Here is a tiny trained network, its code and every weight. The questions are about switching its units off for an input and a class, where a switched-off unit gives its printed mean instead of its output.

import numpy as np


def w(rows, s, z=0):
    codes = np.array(rows[::2]) - 128.0
    scale = np.full(codes.shape[1], s)
    scale[-1] = z or s
    return codes * scale


def f(y):
    return y / 2 * (1 + np.tanh(0.7978845608 * (y + 0.044715 * y**3)))


def log_softmax(a):
    a = a - a.max(-1, keepdims=True)
    return a - np.log(np.exp(a).sum(-1, keepdims=True))


def net(x, mask):
    res = np.array(x, float).reshape(1, 3) / 4 @ E
    y = f(res @ A[0][:, :-1].T + A[0][:, -1])
    res = res + np.where(mask, y, B[0][:, -1]) @ B[0][:, :-1]
    return log_softmax(res[-1] @ U[:, :-1].T + U[:, -1])


A, B = {}, {}
E = w([
[79,185,248,12,160,149,233],'x0',
[41,96,86,205,131,64,222],'x1',
[187,45,157,14,23,84,193],'x2',
],0.012)
A[0] = w([
[148,123,76,189,117,137,70,110],'neuron 1',
[95,162,175,106,172,114,151,88],'neuron 2',
[178,163,148,133,110,172,89,98],'neuron 3',
[102,179,183,87,173,131,147,130],'neuron 4',
[158,110,156,94,89,142,185,90],'neuron 5',
[71,121,118,177,148,120,190,130],'neuron 6',
[166,139,125,116,155,148,118,251],'neuron 7',
[51,100,124,200,106,78,187,55],'neuron 8',
[157,106,94,117,73,95,104,108],'neuron 9',
[131,176,183,135,173,130,168,122],'neuron 10',
[172,166,147,101,145,159,79,88],'neuron 11',
[89,250,119,180,220,162,92,90],'neuron 12',
],0.014,0.017)
B[0] = w([
[119,167,187,178,210,36,17,231],'neuron 1',
[216,113,191,202,191,112,54,173],'neuron 2',
[141,15,95,92,215,225,137,164],'neuron 3',
[178,145,164,215,205,74,157,202],'neuron 4',
[211,149,123,97,107,90,76,189],'neuron 5',
[71,43,100,78,165,183,141,207],'neuron 6',
[10,118,49,171,141,126,250,229],'neuron 7',
[188,114,36,96,201,242,148,202],'neuron 8',
[237,146,104,179,113,66,111,184],'neuron 9',
[118,137,133,175,160,70,31,181],'neuron 10',
[123,52,86,81,191,255,140,166],'neuron 11',
[232,164,72,17,27,49,168,253],'neuron 12',
],0.0093,0.019)
U = w([
[172,123,159,234,172,61,88,101],'0',
[152,76,101,101,166,241,145,113],'1',
[222,122,124,54,24,45,147,118],'2',
[9,133,114,202,108,75,217,249],'3',
[24,125,150,115,68,111,125,89],'4',
[67,142,174,191,65,140,128,98],'5',
[77,147,159,176,61,143,139,100],'6',
],0.012,0.021)

Each question gives the input, the list of numbers given to net, and the class t.
The units are the neurons (one row each of A and B). Each row of codes is followed by its name. A weight is (code - 128) times the scale printed after its matrix; where a second scale follows, it is the last column's (A, B and U).
mask holds one flag per neuron, in row order. A switched-off neuron (its flag False) gives its mean, the last column of its row in B, instead of its output. The means were averaged over made-up inputs and are rounded, as every weight is.
A unit's drop is (log p(t) with every unit on - log p(t) with that unit switched off) / (log p(t) with every unit on - log p(t) with every unit switched off).
The circuit of an input: a set's keep is (log p(t) with only the set's units on - log p(t) with every unit switched off) / (log p(t) with every unit on - log p(t) with every unit switched off). Starting from all 12 units, units are removed one at a time, each time the one whose removal leaves the highest keep (on an exact tie, the one counted first), for as long as the keep stays at least 0.8.
circuit, biggest first: the units of the circuit, biggest drop first
unit that matters most: the unit with the biggest drop
k most important neurons: the k neurons with the biggest drops, biggest first
drop of u: that unit's drop, to one decimal
input [-3,3,0], class 3: circuit, biggest first => (neuron 2; neuron 5)
input [-5,8,-8], class 1: circuit, biggest first => (neuron 8)
input [3,-2,3], class 3: circuit, biggest first => (neuron 12; neuron 1; neuron 8)
input [-7,-6,7], class 0: 2 most important neurons => (neuron 12; neuron 9)
input [8,-4,-6], class 0: 3 most important neurons => (neuron 4; neuron 2; neuron 10)
input [3,2,-3], class 3: circuit, biggest first => (neuron 1; neuron 8)
input [4,1,-5], class 2: 2 most important neurons => (neuron 12; neuron 1)
input [6,4,-5], class 0: 2 most important neurons => (neuron 4; neuron 2)
input [0,4,-4], class 1: 2 most important neurons => (neuron 6; neuron 8)
input [8,-5,6], class 0: 2 most important neurons => (neuron 4; neuron 12)
input [2,-4,3], class 1: 3 most important neurons => (neuron 12; neuron 1; neuron 11)
input [5,5,4], class 0: 3 most important neurons => (neuron 12; neuron 4; neuron 2)
input [3,-4,1], class 1: 2 most important neurons => (neuron 1; neuron 11)
input [5,2,1], class 0: unit that matters most => neuron 2
input [-4,8,6], class 1: 2 most important neurons => (neuron 8; neuron 12)
input [-1,-1,1], class 3: drop of neuron 4 => 0.0
input [0,6,1], class 1: drop of neuron 8 => 0.1
input [-1,5,1], class 1: drop of neuron 8 => 0.2
